Below is a small trained network, with its code and all its weights. Each question gives an input and a class and asks what happens when units are switched off, that is, made to give their printed mean instead of their output.

import numpy as np


def w(rows, s, z=0):
    codes = np.array(rows[::2]) - 128.0
    scale = np.full(codes.shape[1], s)
    scale[-1] = z or s
    return codes * scale


def norm(h):
    return h / np.sqrt((h * h).mean(-1, keepdims=True) + 1e-5)


def f(y):
    return y / 2 * (1 + np.tanh(0.7978845608 * (y + 0.044715 * y**3)))


def log_softmax(a):
    a = a - a.max(-1, keepdims=True)
    return a - np.log(np.exp(a).sum(-1, keepdims=True))


def net(x, mask):
    res = np.array(x, float).reshape(1, 2) / 4 @ E
    u = 0
    for l in range(3):
        y = f(norm(res) @ A[l][:, :-1].T + A[l][:, -1])
        res = res + np.where(mask[u : u + 3], y, B[l][:, -1]) @ B[l][:, :-1]
        u += 3
    return log_softmax(norm(res)[-1] @ U[:, :-1].T + U[:, -1])


A, B = {}, {}
E = w([
[107,35,221,46,142,222,241,119,54,204,130],'x0',
[60,182,74,110,2,69,197,81,209,81,115],'x1',
],0.0085)
A[0] = w([
[174,115,132,129,129,254,211,211,101,108,120,151],'L0N1',
[101,110,88,88,20,96,185,182,197,74,161,167],'L0N2',
[115,135,117,124,118,198,68,99,166,227,123,2],'L0N3',
],0.0059,0.00092)
B[0] = w([
[190,213,27,81,132,99,153,95,208,192,94,222],'L0N1',
[141,188,77,182,248,211,194,245,90,175,194,253],'L0N2',
[14,155,76,169,96,2,70,147,35,236,92,129],'L0N3',
],0.0069,0.0062)
A[1] = w([
[104,80,87,177,80,134,115,112,181,117,201,115],'L1N1',
[72,1,185,139,108,192,184,88,124,177,85,219],'L1N2',
[169,221,68,231,160,72,84,169,181,114,176,254],'L1N3',
],0.0056,0.0013)
B[1] = w([
[139,252,96,124,91,221,139,78,49,98,143,133],'L1N1',
[201,161,148,68,157,2,30,112,35,61,37,171],'L1N2',
[215,98,206,45,195,130,236,87,141,169,103,254],'L1N3',
],0.0079,0.0092)
A[2] = w([
[81,77,161,98,82,80,139,72,85,106,42,4],'L2N1',
[107,155,153,153,161,65,161,124,202,63,137,73],'L2N2',
[188,71,198,163,154,191,2,181,67,137,135,160],'L2N3',
],0.0071,0.0017)
B[2] = w([
[142,115,181,83,165,106,95,130,115,76,28,141],'L2N1',
[4,145,149,121,117,147,56,157,103,161,58,154],'L2N2',
[101,204,126,167,89,224,119,175,103,145,113,253],'L2N3',
],0.013,0.0056)
U = w([
[116,196,130,222,113,209,218,248,106,162,183,249],'0',
[212,173,186,46,192,88,143,52,134,69,88,245],'1',
[199,74,98,87,184,153,165,85,215,168,185,129],'2',
[74,90,180,202,9,17,91,74,198,101,198,6],'3',
[91,138,135,101,77,62,28,71,180,50,175,6],'4',
[88,45,126,186,58,41,73,107,232,125,214,6],'5',
[103,17,103,233,91,100,121,115,168,3,113,6],'6',
],0.0063,0.0026)

Each question gives the input, the list of numbers given to net, and the class t.
The units are the neurons (one row each of A and B). Each row of codes is followed by its name. A weight is (code - 128) times the scale printed after its matrix; where a second scale follows, it is the last column's (A, B and U).
mask holds one flag per neuron, layer by layer. A switched-off neuron (its flag False) gives its mean, the last column of its row in B, instead of its output. The means were averaged over made-up inputs and are rounded, as every weight is.
A unit's drop is (log p(t) with every unit on - log p(t) with that unit switched off) / (log p(t) with every unit on - log p(t) with every unit switched off).
The circuit of an input: a set's keep is (log p(t) with only the set's units on - log p(t) with every unit switched off) / (log p(t) with every unit on - log p(t) with every unit switched off). Starting from all 9 units, units are removed one at a time, each time the one whose removal leaves the highest keep (on an exact tie, the one counted first), for as long as the keep stays at least 0.8.
circuit, biggest first: the units of the circuit, biggest drop first
most important unit: the unit with the biggest drop
top k neurons: the k neurons with the biggest drops, biggest first
top k neurons in layer l: the k neurons of layer l with the biggest drops, biggest first
drop of u: that unit's drop, to one decimal
input [0,-1], class 2: top 3 neurons	(L1N2; L2N3; L2N1)
input [7,6], class 1: most important unit	L1N2
input [-2,3], class 2: circuit, biggest first	(L2N3; L1N2)
input [-2,0], class 2: top 2 neurons in layer 1	(L1N3; L1N2)
input [-6,8], class 0: top 2 neurons	(L0N2; L2N2)
input [6,2], class 1: top 2 neurons	(L1N2; L0N2)
input [8,7], class 1: top 2 neurons in layer 2	(L2N1; L2N3)
input [2,0], class 2: top 2 neurons in layer 1	(L1N2; L1N3)
input [1,0], class 2: top 3 neurons	(L0N1; L1N2; L2N3)
input [-2,2], class 2: top 2 neurons	(L1N3; L2N3)
input [1,-1], class 2: circuit, biggest first	(L0N1; L1N2; L2N3)
input [6,1], class 1: top 2 neurons	(L0N2; L1N2)
input [-1,1], class 2: top 3 neurons	(L2N3; L1N3; L1N2)
input [6,-4], class 1: most important unit	L0N2
input [0,-3], class 2: top 2 neurons in layer 0	(L0N1; L0N2)
input [8,0], class 1: drop of L0N2	0.1
input [7,1], class 1: drop of L1N2	0.2
input [5,-2], class 1: drop of L0N2	1.1
input [8,-1], class 1: drop of L1N2	0.3
input [6,-3], class 1: top neuron in layer 1	(L1N2)
